Below are the code and all the weights of a small trained network. Each question names an input and a class and asks about switching units off, where a switched-off unit gives its printed mean instead of its output.

import numpy as np


def w(rows, s, z=0):
    codes = np.array(rows[::2]) - 128.0
    scale = np.full(codes.shape[1], s)
    scale[-1] = z or s
    return codes * scale


def f(y):
    return y / 2 * (1 + np.tanh(0.7978845608 * (y + 0.044715 * y**3)))


def log_softmax(a):
    a = a - a.max(-1, keepdims=True)
    return a - np.log(np.exp(a).sum(-1, keepdims=True))


def net(x, mask):
    res = np.array(x, float).reshape(1, 8) / 4 @ E
    y = f(res @ A[0][:, :-1].T + A[0][:, -1])
    res = res + np.where(mask, y, B[0][:, -1]) @ B[0][:, :-1]
    return log_softmax(res[-1] @ U[:, :-1].T + U[:, -1])


A, B = {}, {}
E = w([
[109,129,133,85,134],'x0',
[97,75,134,248,142],'x1',
[117,108,105,131,178],'x2',
[78,69,44,141,108],'x3',
[61,141,200,111,141],'x4',
[182,72,119,99,80],'x5',
[75,179,116,164,131],'x6',
[163,114,94,86,64],'x7',
],0.012)
A[0] = w([
[43,110,97,120,167,115],'neuron 0',
[151,100,93,156,122,33],'neuron 1',
[119,164,141,146,225,24],'neuron 2',
[78,172,74,67,46,54],'neuron 3',
[89,133,147,200,88,141],'neuron 4',
[70,222,109,126,65,173],'neuron 5',
[209,122,65,86,93,57],'neuron 6',
[67,16,114,67,83,178],'neuron 7',
[196,211,206,113,130,150],'neuron 8',
[92,107,145,48,182,137],'neuron 9',
[105,144,180,72,132,236],'neuron 10',
[105,106,155,170,134,130],'neuron 11',
[203,118,148,200,116,241],'neuron 12',
[76,143,42,121,169,89],'neuron 13',
[178,129,137,88,155,4],'neuron 14',
[139,251,181,130,131,53],'neuron 15',
],0.011,0.0044)
B[0] = w([
[136,92,164,123,183,200],'neuron 0',
[164,105,67,177,85,158],'neuron 1',
[197,145,108,104,138,181],'neuron 2',
[160,133,139,92,193,206],'neuron 3',
[125,55,87,197,171,199],'neuron 4',
[88,175,154,123,254,203],'neuron 5',
[240,133,28,131,47,245],'neuron 6',
[244,150,204,162,56,254],'neuron 7',
[68,195,237,218,99,219],'neuron 8',
[196,150,176,112,110,188],'neuron 9',
[172,178,201,179,138,209],'neuron 10',
[98,84,122,154,137,179],'neuron 11',
[97,60,190,210,163,216],'neuron 12',
[154,89,89,101,214,183],'neuron 13',
[116,103,36,157,75,155],'neuron 14',
[73,229,171,76,106,197],'neuron 15',
],0.0078,0.0096)
U = w([
[186,62,150,100,132,60],'0',
[216,175,110,64,182,92],'1',
[150,201,213,140,128,197],'2',
[89,197,22,115,168,39],'3',
[42,102,71,77,44,28],'4',
[255,85,107,158,35,88],'5',
[105,38,151,191,186,255],'6',
],0.0088,0.0063)

Each question gives the input, the list of numbers given to net, and the class t.
The units are the neurons (one row each of A and B). Each row of codes is followed by its name. A weight is (code - 128) times the scale printed after its matrix; where a second scale follows, it is the last column's (A, B and U).
mask holds one flag per neuron, in row order. A switched-off neuron (its flag False) gives its mean, the last column of its row in B, instead of its output. The means were averaged over made-up inputs and are rounded, as every weight is.
A unit's drop is (log p(t) with every unit on - log p(t) with that unit switched off) / (log p(t) with every unit on - log p(t) with every unit switched off).
The circuit of an input: a set's keep is (log p(t) with only the set's units on - log p(t) with every unit switched off) / (log p(t) with every unit on - log p(t) with every unit switched off). Starting from the 12 units with the biggest drops (on a tie, the unit counted first), units are removed one at a time, each time the one whose removal leaves the highest keep (on an exact tie, the one counted first), for as long as the keep stays at least 0.8.
units of the circuit, in order: the units of the circuit, biggest drop first
most important unit: the unit with the biggest drop
k most important neurons: the k neurons with the biggest drops, biggest first
drop when u is switched off: that unit's drop, to one decimal
input [7,-1,7,-2,1,-4,-7,5], class 5: most important unit	neuron 5
input [3,-2,5,6,-3,-8,-3,5], class 1: 2 most important neurons	(neuron 13; neuron 12)
input [2,-6,-1,-5,-7,0,6,6], class 2: 2 most important neurons	(neuron 8; neuron 15)
input [7,5,-8,1,4,-4,-3,-1], class 6: units of the circuit, in order	(neuron 4; neuron 7)
input [0,-1,-5,4,1,6,7,3], class 1: units of the circuit, in order	(neuron 5; neuron 3)
input [7,1,7,-5,0,-5,-8,8], class 5: units of the circuit, in order	(neuron 5; neuron 14)
input [4,5,3,-5,-1,5,3,3], class 6: 3 most important neurons	(neuron 6; neuron 7; neuron 12)
input [3,-4,6,-8,-1,4,-8,2], class 5: 2 most important neurons	(neuron 6; neuron 14)
input [-3,6,-7,-1,0,8,-3,-4], class 6: 2 most important neurons	(neuron 12; neuron 6)
input [8,0,-4,7,5,-3,7,0], class 6: drop when neuron 0 is switched off	0.2
input [5,-2,1,5,8,3,-4,5], class 5: drop when neuron 8 is switched off	0.1
input [3,-8,-3,4,4,-1,-7,5], class 5: drop when neuron 11 is switched off	0.0
input [8,4,7,7,0,8,2,-1], class 5: drop when neuron 7 is switched off	1.5
input [-1,8,-7,-2,7,-5,8,4], class 6: units of the circuit, in order	(neuron 4)
